Here is a tiny trained network, its code and every weight. The questions are about switching its units off for an input and a target symbol, where a switched-off unit gives its printed mean instead of its output.

import numpy as np


def w(rows, s, z=0):
    codes = np.array(rows[::2]) - 128.0
    scale = np.full(codes.shape[1], s)
    scale[-1] = z or s
    return codes * scale


def norm(h):
    return h / np.sqrt((h * h).mean(-1, keepdims=True) + 1e-5)


def softmax(a):
    e = np.exp(a - a.max(-1, keepdims=True))
    return e / e.sum(-1, keepdims=True)


def log_softmax(a):
    a = a - a.max(-1, keepdims=True)
    return a - np.log(np.exp(a).sum(-1, keepdims=True))


def net(x, mask):
    ids = ['ΠΣΦαβγδελμξψω'.index(c) for c in x.split()]
    T = len(ids)
    res = E[ids] + P[:T]
    u = 0
    for l in range(2):
        r = norm(res)
        for j in range(3):
            rows = slice(4 * j, 4 * j + 4)
            q, k, v = (r @ M[l][rows].T for M in (Q, K, V))
            z = softmax(np.where(np.tri(T) > 0, q @ k.T / 4**0.5, -1e9)) @ v
            o = O[l][rows]
            res = res + np.where(mask[u + j], z, o[:, -1]) @ o[:, :-1]
        u += 3
    return log_softmax(norm(res)[-1] @ U[:, :-1].T + U[:, -1])


Q, K, V, O = {}, {}, {}, {}
E = w([
[109,120,81],'Π',
[138,114,114],'Σ',
[159,117,196],'Φ',
[30,165,106],'α',
[115,128,166],'β',
[168,14,146],'γ',
[184,116,179],'δ',
[90,135,145],'ε',
[163,150,54],'λ',
[69,185,72],'μ',
[113,118,87],'ξ',
[129,118,173],'ψ',
[166,9,153],'ω',
],0.016)
P = w([
[41,95,166],'0',
[255,88,122],'1',
[189,94,89],'2',
[159,102,86],'3',
[138,111,101],'4',
[121,119,113],'5',
[121,129,143],'6',
[112,122,130],'7',
],0.004)
Q[0] = w([
[105,96,140],'L0H1',
[153,156,167],'L0H1',
[170,217,109],'L0H1',
[75,118,160],'L0H1',
[184,231,247],'L0H2',
[160,124,23],'L0H2',
[92,109,126],'L0H2',
[151,68,183],'L0H2',
[108,184,143],'L0H3',
[68,100,181],'L0H3',
[174,197,191],'L0H3',
[196,138,106],'L0H3',
],0.011)
K[0] = w([
[178,151,129],'L0H1',
[144,137,185],'L0H1',
[107,77,135],'L0H1',
[147,143,118],'L0H1',
[191,184,200],'L0H2',
[126,120,7],'L0H2',
[107,101,145],'L0H2',
[134,114,147],'L0H2',
[158,118,175],'L0H3',
[119,45,130],'L0H3',
[99,101,119],'L0H3',
[113,203,149],'L0H3',
],0.015)
V[0] = w([
[91,116,120],'L0H1',
[2,122,129],'L0H1',
[117,241,118],'L0H1',
[187,177,68],'L0H1',
[99,2,125],'L0H2',
[152,220,140],'L0H2',
[110,4,160],'L0H2',
[38,159,107],'L0H2',
[133,141,103],'L0H3',
[203,172,126],'L0H3',
[161,228,101],'L0H3',
[106,121,56],'L0H3',
],0.0081)
O[0] = w([
[105,74,139,126],'L0H1',
[78,108,154,63],'L0H1',
[184,141,185,2],'L0H1',
[191,132,163,144],'L0H1',
[200,160,144,248],'L0H2',
[44,85,119,33],'L0H2',
[176,226,118,218],'L0H2',
[114,147,157,70],'L0H2',
[106,132,141,143],'L0H3',
[2,133,147,135],'L0H3',
[98,115,185,79],'L0H3',
[139,170,158,190],'L0H3',
],0.0062,0.0026)
Q[1] = w([
[254,42,92],'L1H1',
[45,104,109],'L1H1',
[141,49,90],'L1H1',
[160,94,19],'L1H1',
[201,104,129],'L1H2',
[118,215,59],'L1H2',
[28,153,141],'L1H2',
[72,170,130],'L1H2',
[103,163,103],'L1H3',
[55,204,119],'L1H3',
[134,43,160],'L1H3',
[99,38,106],'L1H3',
],0.0098)
K[1] = w([
[128,31,173],'L1H1',
[165,219,36],'L1H1',
[84,161,199],'L1H1',
[170,76,119],'L1H1',
[109,139,175],'L1H2',
[161,231,44],'L1H2',
[109,23,51],'L1H2',
[149,83,58],'L1H2',
[129,83,168],'L1H3',
[90,139,174],'L1H3',
[29,114,1],'L1H3',
[157,103,172],'L1H3',
],0.0071)
V[1] = w([
[59,189,106],'L1H1',
[78,144,30],'L1H1',
[60,91,161],'L1H1',
[108,72,115],'L1H1',
[124,107,63],'L1H2',
[112,89,167],'L1H2',
[113,75,192],'L1H2',
[161,114,148],'L1H2',
[179,135,175],'L1H3',
[134,158,139],'L1H3',
[110,248,135],'L1H3',
[131,124,108],'L1H3',
],0.015)
O[1] = w([
[188,88,142,29],'L1H1',
[226,119,175,129],'L1H1',
[110,108,111,1],'L1H1',
[125,202,139,117],'L1H1',
[138,195,199,174],'L1H2',
[158,48,172,55],'L1H2',
[151,37,159,28],'L1H2',
[36,143,109,153],'L1H2',
[62,54,136,157],'L1H3',
[155,72,40,129],'L1H3',
[174,112,3,109],'L1H3',
[99,197,175,153],'L1H3',
],0.0065,0.0081)
U = w([
[236,187,83,1],'Π',
[147,123,57,48],'Σ',
[36,54,89,161],'Φ',
[230,162,140,66],'α',
[181,86,96,135],'β',
[49,108,243,222],'γ',
[71,86,128,183],'δ',
[185,69,115,236],'ε',
[222,236,198,157],'λ',
[216,98,144,176],'μ',
[196,165,73,96],'ξ',
[133,114,10,111],'ψ',
[38,180,148,43],'ω',
],0.012,0.0043)

Each question gives the input, a string of symbols that net reads in full, and the target symbol t.
The units are the heads (4 rows each of Q, K, V and O). Each row of codes is followed by its name. A weight is (code - 128) times the scale printed after its matrix; where a second scale follows, it is the last column's (O and U).
mask holds one flag per head, layer by layer. A switched-off head (its flag False) gives its mean, the last column of its rows in O, instead of its output. The means were averaged over made-up inputs and are rounded, as every weight is.
A unit's drop is (log p(t) with every unit on - log p(t) with that unit switched off) / (log p(t) with every unit on - log p(t) with every unit switched off).
The circuit of an input: a set's keep is (log p(t) with only the set's units on - log p(t) with every unit switched off) / (log p(t) with every unit on - log p(t) with every unit switched off). Starting from all 6 units, units are removed one at a time, each time the one whose removal leaves the highest keep (on an exact tie, the one counted first), for as long as the keep stays at least 0.8.
units of the circuit, in order: the units of the circuit, biggest drop first
most important unit: the unit with the biggest drop
heads that matter: for each layer, one digit per head in row order, 1 if its drop is at least 0.15 and else 0, layers parted by /
input λ ψ λ μ, target λ: most important unit	L0H2
input λ α Π λ λ γ, target γ: heads that matter	110 / 101
input λ μ Σ, target γ: units of the circuit, in order	(L0H2; L0H3; L1H2)
input ω Σ λ λ, target λ: units of the circuit, in order	(L1H1; L0H3; L0H1; L1H3)
input Π Φ ξ ω, target ψ: units of the circuit, in order	(L0H2; L1H1; L1H3)
input ω ε ω, target λ: units of the circuit, in order	(L0H1; L0H3; L1H3)
input λ ω λ Π, target λ: heads that matter	011 / 010
input Π ψ ξ Π Π Π λ ω, target ψ: units of the circuit, in order	(L0H2; L1H3; L1H1)
input ψ λ λ λ, target λ: heads that matter	001 / 110
input λ ψ ω, target γ: units of the circuit, in order	(L1H3; L0H2; L1H1; L1H2)
input ω Π γ, target λ: units of the circuit, in order	(L0H2; L1H3)
input α ψ β, target ψ: heads that matter	010 / 001
input λ ψ ω ω λ, target ω: units of the circuit, in order	(L1H3; L0H2)
input λ ω ψ, target ω: most important unit	L1H1
input ω ψ α ψ λ α, target λ: heads that matter	101 / 110
input ψ μ Π Φ Σ ψ ε, target ψ: units of the circuit, in order	(L0H2; L1H3)
input Σ λ λ Φ ψ λ λ ξ, target λ: units of the circuit, in order	(L1H1; L0H3)
input Φ ξ λ λ Π ω, target Φ: heads that matter	001 / 110
input δ ω β λ δ δ ω Φ, target ω: heads that matter	100 / 100
input Π ψ λ γ, target ψ: most important unit	L0H2
input Φ Π ω, target Φ: heads that matter	000 / 110
input λ μ λ β γ γ, target γ: heads that matter	010 / 111
input λ α δ λ ξ λ ε, target λ: heads that matter	010 / 100
input δ ω ψ, target ω: heads that matter	101 / 101
input λ μ μ λ Π ψ λ, target ψ: heads that matter	101 / 011
input λ γ ξ Φ, target γ: heads that matter	010 / 111
input δ λ ξ, target λ: most important unit	L0H3
